Here is a tiny trained network, its code and every weight. The questions are about switching its units off for an input and a target symbol, where a switched-off unit gives its printed mean instead of its output.

import numpy as np


def w(rows, s, z=0):
    codes = np.array(rows[::2]) - 128.0
    scale = np.full(codes.shape[1], s)
    scale[-1] = z or s
    return codes * scale


def f(y):
    return y / 2 * (1 + np.tanh(0.7978845608 * (y + 0.044715 * y**3)))


def softmax(a):
    e = np.exp(a - a.max(-1, keepdims=True))
    return e / e.sum(-1, keepdims=True)


def log_softmax(a):
    a = a - a.max(-1, keepdims=True)
    return a - np.log(np.exp(a).sum(-1, keepdims=True))


def net(x, mask):
    ids = ['ΓΘΛΠΨΩαβδεζημξφ'.index(c) for c in x.split()]
    T = len(ids)
    res = E[ids] + P[:T]
    q, k, v = (res @ M[0].T for M in (Q, K, V))
    z = softmax(np.where(np.tri(T) > 0, q @ k.T / 2**0.5, -1e9)) @ v
    res = res + np.where(mask[0], z, O[0][:, -1]) @ O[0][:, :-1]
    y = f(res @ A[0][:, :-1].T + A[0][:, -1])
    res = res + np.where(mask[1:9], y, B[0][:, -1]) @ B[0][:, :-1]
    return log_softmax(res[-1] @ U[:, :-1].T + U[:, -1])


Q, K, V, O, A, B = {}, {}, {}, {}, {}, {}
E = w([
[155,108,104],'Γ',
[200,103,151],'Θ',
[166,125,109],'Λ',
[182,142,107],'Π',
[120,125,65],'Ψ',
[188,156,100],'Ω',
[235,140,147],'α',
[200,84,157],'β',
[186,67,159],'δ',
[149,158,49],'ε',
[119,126,42],'ζ',
[84,4,110],'η',
[154,94,92],'μ',
[71,9,90],'ξ',
[56,35,51],'φ',
],0.015)
P = w([
[97,160,160],'0',
[117,130,152],'1',
[144,115,145],'2',
[164,109,137],'3',
[177,94,133],'4',
[191,89,127],'5',
[204,80,122],'6',
[210,69,117],'7',
[226,65,116],'8',
[234,57,111],'9',
[238,47,106],'10',
[240,38,100],'11',
[195,3,94],'12',
],0.016)
Q[0] = w([
[254,66,47],'H0',
[152,89,234],'H0',
],0.0085)
K[0] = w([
[236,1,4],'H0',
[92,177,27],'H0',
],0.009)
V[0] = w([
[93,196,9],'H0',
[227,194,190],'H0',
],0.015)
O[0] = w([
[123,88,6,2],'H0',
[100,58,174,29],'H0',
],0.021,0.0071)
A[0] = w([
[179,4,91,178],'N0',
[87,34,116,50],'N1',
[197,163,153,180],'N2',
[124,158,86,125],'N3',
[70,62,140,245],'N4',
[188,80,152,2],'N5',
[73,152,200,91],'N6',
[46,1,118,44],'N7',
],0.011,0.0068)
B[0] = w([
[121,102,69,169],'N0',
[206,115,133,132],'N1',
[64,130,91,254],'N2',
[162,96,220,154],'N3',
[100,111,135,157],'N4',
[97,141,97,170],'N5',
[169,150,129,175],'N6',
[252,154,153,136],'N7',
],0.011,0.017)
U = w([
[90,117,107,113],'Γ',
[114,160,188,43],'Θ',
[71,118,135,141],'Λ',
[156,113,153,114],'Π',
[101,104,81,79],'Ψ',
[182,95,151,101],'Ω',
[209,117,178,38],'α',
[135,123,181,178],'β',
[107,139,193,87],'δ',
[186,88,138,162],'ε',
[138,74,100,111],'ζ',
[224,229,153,107],'η',
[60,107,136,253],'μ',
[47,255,137,105],'ξ',
[158,214,90,212],'φ',
],0.0098,0.0063)

Each question gives the input, a string of symbols that net reads in full, and the target symbol t.
The units are the heads (2 rows each of Q, K, V and O) and the neurons (one row each of A and B). Each row of codes is followed by its name. A weight is (code - 128) times the scale printed after its matrix; where a second scale follows, it is the last column's (O, A, B and U).
mask holds one flag per unit, heads first, then neurons. A switched-off unit (its flag False) gives its mean, the last column of its rows in O or B, instead of its output. The means were averaged over made-up inputs and are rounded, as every weight is.
A unit's drop is (log p(t) with every unit on - log p(t) with that unit switched off) / (log p(t) with every unit on - log p(t) with every unit switched off).
The circuit of an input: a set's keep is (log p(t) with only the set's units on - log p(t) with every unit switched off) / (log p(t) with every unit on - log p(t) with every unit switched off). Starting from all 9 units, units are removed one at a time, each time the one whose removal leaves the highest keep (on an exact tie, the one counted first), for as long as the keep stays at least 0.8.
circuit, biggest first: the units of the circuit, biggest drop first
top k neurons: the k neurons with the biggest drops, biggest first
drop of u: that unit's drop, to one decimal
input Λ ζ δ μ φ φ ξ ε Θ ε Ω, target ζ: circuit, biggest first	H0, N0
input Θ Γ φ μ Γ Θ ξ ζ μ φ β, target φ: circuit, biggest first	H0, N2
input φ β η Λ, target ξ: circuit, biggest first	N2, H0
input α β α μ Ω Ψ φ δ δ α Ω ξ δ, target ξ: circuit, biggest first	H0, N2
input φ Γ Π η φ ζ Θ φ β φ φ Λ, target φ: circuit, biggest first	H0
input η ζ ε Ω β, target ε: top 2 neurons	N7, N2
input β β Θ Ω η β η η, target ξ: top 2 neurons	N2, N3
input Θ β ε φ β φ Ω ε Ω φ α, target φ: circuit, biggest first	N2, H0
input Π Π Γ Γ Ω Ψ η ε, target ξ: top 2 neurons	N2, N6
input δ Π Θ ξ μ ζ δ α Θ Θ α ε, target α: circuit, biggest first	H0, N7
input μ ξ Ψ Θ β Ω δ φ β ε η Γ, target ξ: top 2 neurons	N2, N3
input Ω Λ Π Ψ α Ω δ ξ η ξ, target ξ: circuit, biggest first	H0, N2
input β Ω μ φ Ψ Ψ β Π Λ ε, target ε: circuit, biggest first	H0, N7
input δ η η φ, target ξ: circuit, biggest first	H0
input ζ ζ ξ μ η δ Ψ ζ Ω Λ η φ φ, target η: circuit, biggest first	H0, N3
input α α Ω, target α: top 4 neurons	N7, N2, N1, N6
input ζ Θ ξ β Π Θ ε Ω Γ, target ε: circuit, biggest first	H0, N7, N0
input Θ Ψ Π Ψ α ζ Ω δ Θ ξ η β, target ξ: circuit, biggest first	N2, H0
input ζ Π φ Γ η φ η Ω, target ξ: top 2 neurons	N2, N6
input ξ η Ω φ Ω μ β Θ α Θ Ω β α, target δ: circuit, biggest first	H0
input Λ Ω Γ Λ β Ω η α, target ξ: top 2 neurons	N2, N5
input ζ Θ Θ α α ζ δ Θ η ζ, target ξ: top 2 neurons	N2, N3
input Π ε φ Λ φ δ φ Γ ε Ψ ζ, target ζ: top 2 neurons	N0, N2
input Θ φ Θ ξ Θ, target ξ: drop of H0	0.4
input Θ Γ φ φ φ ξ η Λ Θ Θ η ε, target ξ: drop of H0	0.7
input η ξ Θ, target ξ: drop of H0	0.5
input δ β Θ δ, target δ: drop of H0	1.0
input η α η α ξ, target ξ: top neuron	N3
